Below is a small trained network, with its code and all its weights. Each question gives an input and a class and asks what happens when units are switched off, that is, made to give their printed mean instead of their output.

import numpy as np


def w(rows, s, z=0):
    codes = np.array(rows[::2]) - 128.0
    scale = np.full(codes.shape[1], s)
    scale[-1] = z or s
    return codes * scale


def norm(h):
    return h / np.sqrt((h * h).mean(-1, keepdims=True) + 1e-5)


def f(y):
    return y / 2 * (1 + np.tanh(0.7978845608 * (y + 0.044715 * y**3)))


def log_softmax(a):
    a = a - a.max(-1, keepdims=True)
    return a - np.log(np.exp(a).sum(-1, keepdims=True))


def net(x, mask):
    res = np.array(x, float).reshape(1, 3) / 4 @ E
    u = 0
    for l in range(2):
        y = f(norm(res) @ A[l][:, :-1].T + A[l][:, -1])
        res = res + np.where(mask[u : u + 13], y, B[l][:, -1]) @ B[l][:, :-1]
        u += 13
    return log_softmax(norm(res)[-1] @ U[:, :-1].T + U[:, -1])


A, B = {}, {}
E = w([
[126,116,141,128,88,81,113,241,72,254,143,194],'x0',
[68,126,64,149,191,33,113,81,176,254,83,105],'x1',
[112,195,223,53,197,129,163,144,125,156,184,131],'x2',
],0.0082)
A[0] = w([
[174,106,185,147,41,140,141,151,59,134,142,140,183],'L0N0',
[151,54,114,75,100,138,97,130,142,61,118,98,55],'L0N1',
[117,103,49,108,135,127,104,125,106,176,63,133,114],'L0N2',
[76,72,97,169,162,122,150,90,171,171,46,78,108],'L0N3',
[111,134,104,196,127,101,101,108,152,119,88,98,141],'L0N4',
[155,151,143,113,156,44,190,131,115,130,183,130,156],'L0N5',
[127,128,99,179,77,165,127,57,132,66,72,129,213],'L0N6',
[134,34,69,218,106,135,62,68,154,129,2,72,115],'L0N7',
[172,96,105,129,116,141,109,59,144,129,79,55,44],'L0N8',
[96,64,67,118,144,107,99,113,155,26,109,127,9],'L0N9',
[90,141,155,107,163,69,80,194,113,130,194,98,126],'L0N10',
[128,158,163,108,115,148,116,85,108,144,141,112,144],'L0N11',
[103,152,108,99,155,130,102,64,156,140,98,110,126],'L0N12',
],0.007,0.0013)
B[0] = w([
[175,77,161,206,147,128,162,175,22,157,85,42,207],'L0N0',
[128,125,79,138,134,68,131,63,90,181,192,167,166],'L0N1',
[84,167,157,108,107,91,128,100,156,67,91,102,184],'L0N2',
[218,184,158,103,76,158,106,141,82,82,142,82,211],'L0N3',
[135,202,171,129,168,130,115,136,106,130,70,79,173],'L0N4',
[144,160,60,126,74,145,89,185,165,76,109,161,158],'L0N5',
[126,130,65,39,85,115,167,115,115,160,109,201,206],'L0N6',
[97,136,192,114,255,207,83,121,106,204,205,147,254],'L0N7',
[104,192,83,72,142,152,146,196,180,176,77,164,172],'L0N8',
[135,140,119,102,137,133,189,137,187,91,141,243,177],'L0N9',
[81,69,92,147,122,180,95,92,162,86,111,149,169],'L0N10',
[150,110,116,167,128,104,132,87,116,130,87,91,139],'L0N11',
[101,71,150,156,114,27,95,157,141,98,166,119,169],'L0N12',
],0.0057,0.0084)
A[1] = w([
[220,172,140,99,154,132,142,73,148,51,75,155,254],'L1N0',
[112,140,142,140,176,119,124,124,105,123,134,2,106],'L1N1',
[105,95,144,107,214,136,107,124,249,139,183,199,155],'L1N2',
[109,102,163,151,142,150,112,97,89,75,144,98,186],'L1N3',
[110,97,108,101,174,186,75,141,177,152,63,193,164],'L1N4',
[60,201,96,92,100,80,124,99,156,137,109,196,150],'L1N5',
[156,87,116,182,125,82,158,61,161,50,63,147,93],'L1N6',
[59,180,108,116,168,94,161,55,119,174,128,158,170],'L1N7',
[63,107,150,154,185,115,102,85,153,135,92,54,99],'L1N8',
[180,134,130,138,54,186,135,138,59,162,149,172,250],'L1N9',
[63,95,113,135,118,93,73,147,88,207,74,122,199],'L1N10',
[149,137,192,104,176,126,167,124,104,86,99,171,237],'L1N11',
[184,67,89,115,161,208,149,68,119,106,118,135,248],'L1N12',
],0.0064,0.0017)
B[1] = w([
[38,181,98,142,119,80,84,115,122,212,74,167,221],'L1N0',
[243,127,165,154,150,142,155,159,94,181,159,175,174],'L1N1',
[98,83,119,148,110,218,216,209,88,115,92,117,221],'L1N2',
[105,108,110,161,186,150,164,192,147,175,108,84,159],'L1N3',
[17,227,126,180,147,203,156,172,65,159,156,129,196],'L1N4',
[135,148,74,102,84,132,198,93,126,2,69,95,202],'L1N5',
[160,118,151,115,102,146,115,147,147,75,82,92,131],'L1N6',
[135,54,119,126,43,131,111,158,120,89,113,147,215],'L1N7',
[174,85,162,168,89,126,116,129,80,145,215,141,176],'L1N8',
[184,59,148,126,176,102,101,67,130,114,215,84,254],'L1N9',
[162,235,147,101,180,85,147,42,207,93,119,90,242],'L1N10',
[96,79,86,162,126,106,122,157,133,178,75,144,200],'L1N11',
[107,149,33,88,42,134,83,134,114,169,145,170,201],'L1N12',
],0.0061,0.0059)
U = w([
[173,8,182,174,134,137,152,198,89,93,149,64,155],'0',
[167,171,184,153,186,84,69,110,125,180,152,80,157],'1',
[115,64,139,180,111,118,67,121,192,91,133,148,2],'2',
[157,54,71,109,94,150,84,86,76,129,193,159,103],'3',
[113,97,99,106,59,126,98,67,181,84,92,153,84],'4',
[132,160,123,112,89,65,133,91,219,83,94,71,121],'5',
[20,183,72,104,139,180,157,149,139,125,82,134,163],'6',
],0.011,0.0054)

Each question gives the input, the list of numbers given to net, and the class t.
The units are the neurons (one row each of A and B). Each row of codes is followed by its name. A weight is (code - 128) times the scale printed after its matrix; where a second scale follows, it is the last column's (A, B and U).
mask holds one flag per neuron, layer by layer. A switched-off neuron (its flag False) gives its mean, the last column of its row in B, instead of its output. The means were averaged over made-up inputs and are rounded, as every weight is.
A unit's drop is (log p(t) with every unit on - log p(t) with that unit switched off) / (log p(t) with every unit on - log p(t) with every unit switched off).
The circuit of an input: a set's keep is (log p(t) with only the set's units on - log p(t) with every unit switched off) / (log p(t) with every unit on - log p(t) with every unit switched off). Starting from the 12 units with the biggest drops (on a tie, the unit counted first), units are removed one at a time, each time the one whose removal leaves the highest keep (on an exact tie, the one counted first), for as long as the keep stays at least 0.8.
circuit, biggest first: the units of the circuit, biggest drop first
most important unit: the unit with the biggest drop
k most important neurons: the k neurons with the biggest drops, biggest first
k most important neurons of layer l: the k neurons of layer l with the biggest drops, biggest first
drop when u is switched off: that unit's drop, to one decimal
input [3,-1,1], class 0: 2 most important neurons	(L0N0 L0N7)
input [-3,6,-2], class 1: 2 most important neurons of layer 1	(L1N1 L1N8)
input [4,-1,1], class 0: circuit, biggest first	(L0N0)
input [-5,-7,-1], class 3: circuit, biggest first	(L0N1 L1N12)
input [-8,3,7], class 0: circuit, biggest first	(L0N12 L1N2 L1N8)
input [-5,2,5], class 0: 2 most important neurons	(L0N12 L0N6)
input [7,-2,6], class 0: circuit, biggest first	(L1N0 L0N0)
input [-8,-8,5], class 6: 3 most important neurons	(L1N0 L1N3 L0N3)
input [3,3,1], class 5: circuit, biggest first	(L0N7 L1N10)
input [0,6,5], class 5: 4 most important neurons	(L0N7 L0N0 L0N5 L1N5)
input [-2,6,-7], class 6: 4 most important neurons of layer 0	(L0N7 L0N9 L0N0 L0N8)
input [-2,3,0], class 1: 2 most important neurons	(L0N3 L0N4)
input [4,4,-7], class 1: 2 most important neurons	(L0N7 L0N3)
input [7,3,0], class 5: 2 most important neurons	(L0N7 L1N10)
input [5,5,-1], class 5: 2 most important neurons	(L0N0 L0N2)
input [0,2,-7], class 6: most important unit	L0N7
input [-4,-6,2], class 3: 2 most important neurons of layer 0	(L0N2 L0N1)
input [-5,-8,-8], class 3: 3 most important neurons of layer 0	(L0N1 L0N2 L0N7)
input [-3,-2,8], class 6: 2 most important neurons of layer 0	(L0N0 L0N7)
input [-4,8,0], class 1: 2 most important neurons	(L0N3 L0N7)
input [0,0,5], class 6: most important unit	L0N5
input [-3,-5,-3], class 3: 2 most important neurons of layer 1	(L1N9 L1N10)
input [4,-2,-2], class 0: 2 most important neurons of layer 0	(L0N0 L0N7)
input [-7,5,-2], class 6: drop when L0N7 is switched off	0.2
input [4,5,-5], class 1: drop when L0N7 is switched off	0.3
input [5,5,-8], class 1: drop when L0N7 is switched off	0.5
